Look-ups in named tables: a row name and a column name give one cell, copied from the table.

Table fesiguz
,labasam,ludideg,vezen,forifam,dosu,rulipe,sope,vebasiz,zaf
riv,142,95,182,52,74,75,159,50,75
zufav,136,127,96,154,148,129,84,117,173
benur,171,122,108,90,99,104,200,98,159
nazut,148,107,163,62,73,85,172,73,59
tevan,167,101,81,82,94,82,150,59,204
vir,117,119,193,99,104,110,132,102,27
nul,117,125,187,105,110,117,125,106,39
suve,140,104,162,66,75,84,148,71,52
kalu,118,125,179,107,112,117,120,105,47
gaba,139,99,161,61,73,83,183,68,81
zalalod,163,147,105,139,141,146,188,154,169
reb,145,169,98,180,169,178,158,188,172
kosugo,96,124,190,130,126,124,103,117,44
mis,138,109,176,81,85,95,169,91,44

What is the labasam of kalu in fesiguz?
118
What is the rulipe of suve in fesiguz?
84
What is the zaf of kalu in fesiguz?
47
What is the labasam of vir in fesiguz?
117
What is the vebasiz of kosugo in fesiguz?
117
What is the forifam of zalalod in fesiguz?
139
What is the vezen of reb in fesiguz?
98
What is the labasam of nazut in fesiguz?
148
What is the labasam of reb in fesiguz?
145

fak:
|  | gan | tuk | mura | vuz | pil | vik | tuf | latil | gapoba |
|---|---|---|---|---|---|---|---|---|---|
| koni | -8.046 | 1.375 | 3.133 | -5.804 | 6.941 | 9.889 | -5.023 | -5.779 | 1.714 |
| ladare | -2.680 | 3.454 | 3.813 | -3.044 | 5.317 | 7.085 | -1.292 | -2.287 | 2.574 |
| zitelop | 0.635 | -0.294 | -0.311 | 0.632 | 3.324 | 3.467 | 4.826 | 1.180 | -0.344 |
| muf | 2.803 | 2.033 | 1.350 | 2.810 | 2.371 | 1.766 | 5.485 | 3.889 | 1.807 |
| bapelit | 5.746 | 2.755 | 4.222 | 5.262 | 2.652 | 0.272 | 2.777 | 4.941 | 5.156 |
| vizak | 3.109 | -1.117 | -0.087 | 2.649 | 2.483 | 2.530 | 6.822 | 3.122 | 0.478 |
| kipam | 6.505 | 6.070 | 5.397 | 7.248 | 1.709 | 0.210 | 0.459 | 6.154 | 8.189 |
| gesipeb | -7.749 | 2.333 | 3.292 | -6.001 | 7.407 | 9.531 | -5.015 | -5.950 | 2.028 |
| tolifov | 1.806 | -0.638 | -0.816 | 1.262 | 3.273 | 3.639 | 7.001 | 1.897 | -1.025 |
| mazi | 2.804 | -2.525 | -1.427 | 2.725 | 2.964 | 2.405 | 7.642 | 2.871 | -0.360 |
| zeve | 3.275 | 2.044 | 0.455 | 2.914 | 2.749 | 2.680 | 6.291 | 3.109 | 1.838 |
| getedo | -2.594 | 0.197 | 1.036 | -1.323 | 4.305 | 6.968 | 1.048 | -0.916 | 0.111 |
| nur | 2.462 | 0.918 | 0.706 | 1.764 | 3.136 | 3.601 | 6.544 | 3.500 | -0.291 |
| lanir | 3.146 | 0.457 | 0.805 | 2.686 | 2.622 | 4.157 | 6.148 | 3.589 | 0.334 |

tuk of ladare = 3.454
tuf of mazi = 7.642
gapoba of getedo = 0.111
latil of gesipeb = -5.950
vik of zitelop = 3.467
vuz of vizak = 2.649

